Here is a tiny trained network, its code and every weight. The questions are about switching its units off for an input and a class, where a switched-off unit gives its printed mean instead of its output.

import numpy as np


def w(rows, s, z=0):
    codes = np.array(rows[::2]) - 128.0
    scale = np.full(codes.shape[1], s)
    scale[-1] = z or s
    return codes * scale


def f(y):
    return np.maximum(y, 0)


def log_softmax(a):
    a = a - a.max(-1, keepdims=True)
    return a - np.log(np.exp(a).sum(-1, keepdims=True))


def net(x, mask):
    res = np.array(x, float).reshape(1, 4) / 4 @ E
    y = f(res @ A[0][:, :-1].T + A[0][:, -1])
    res = res + np.where(mask, y, B[0][:, -1]) @ B[0][:, :-1]
    return log_softmax(res[-1] @ U[:, :-1].T + U[:, -1])


A, B = {}, {}
E = w([
[103,93,97],'x0',
[116,156,247],'x1',
[237,36,136],'x2',
[166,194,94],'x3',
],0.011)
A[0] = w([
[149,142,166,159],'n0',
[176,85,197,203],'n1',
[222,144,6,200],'n2',
[132,96,181,150],'n3',
[218,133,94,130],'n4',
[171,115,172,215],'n5',
[123,122,176,164],'n6',
[6,103,103,120],'n7',
[190,84,98,255],'n8',
[61,84,50,195],'n9',
[57,171,139,98],'n10',
[147,115,122,95],'n11',
[160,36,163,157],'n12',
],0.016,0.0076)
B[0] = w([
[187,78,147,162],'n0',
[180,157,38,212],'n1',
[105,12,107,249],'n2',
[151,136,93,173],'n3',
[96,42,224,192],'n4',
[203,86,127,193],'n5',
[165,109,128,169],'n6',
[67,111,157,208],'n7',
[190,54,111,229],'n8',
[44,47,176,212],'n9',
[84,180,209,192],'n10',
[148,143,138,141],'n11',
[194,185,2,212],'n12',
],0.0093,0.016)
U = w([
[74,114,190,254],'0',
[245,132,77,158],'1',
[135,150,85,68],'2',
[112,124,163,139],'3',
[163,22,155,110],'4',
[81,191,217,87],'5',
[123,148,58,65],'6',
[182,252,220,89],'7',
],0.013,0.0084)

Each question gives the input, the list of numbers given to net, and the class t.
The units are the neurons (one row each of A and B). Each row of codes is followed by its name. A weight is (code - 128) times the scale printed after its matrix; where a second scale follows, it is the last column's (A, B and U).
mask holds one flag per neuron, in row order. A switched-off neuron (its flag False) gives its mean, the last column of its row in B, instead of its output. The means were averaged over made-up inputs and are rounded, as every weight is.
A unit's drop is (log p(t) with every unit on - log p(t) with that unit switched off) / (log p(t) with every unit on - log p(t) with every unit switched off).
The circuit of an input: a set's keep is (log p(t) with only the set's units on - log p(t) with every unit switched off) / (log p(t) with every unit on - log p(t) with every unit switched off). Starting from the 12 units with the biggest drops (on a tie, the unit counted first), units are removed one at a time, each time the one whose removal leaves the highest keep (on an exact tie, the one counted first), for as long as the keep stays at least 0.8.
circuit, biggest first: the units of the circuit, biggest drop first
k most important neurons: the k neurons with the biggest drops, biggest first
drop of u: that unit's drop, to one decimal
input [-3,5,-5,-5], class 5: circuit, biggest first => n2, n10
input [-6,5,-3,-3], class 7: circuit, biggest first => n2, n9
input [-4,7,-2,3], class 7: circuit, biggest first => n2
input [-7,7,-4,-7], class 7: circuit, biggest first => n2, n9
input [-4,8,-1,8], class 7: 3 most important neurons => n2, n8, n12
input [3,3,-1,0], class 0: circuit, biggest first => n8, n2
input [-4,-3,3,-3], class 1: circuit, biggest first => n12, n9
input [-3,4,-5,3], class 7: 3 most important neurons => n2, n9, n4
input [1,-4,-5,7], class 0: drop of n8 => 0.2
input [0,5,-3,5], class 7: drop of n2 => 0.2
input [-2,3,-7,4], class 5: drop of n12 => 0.2
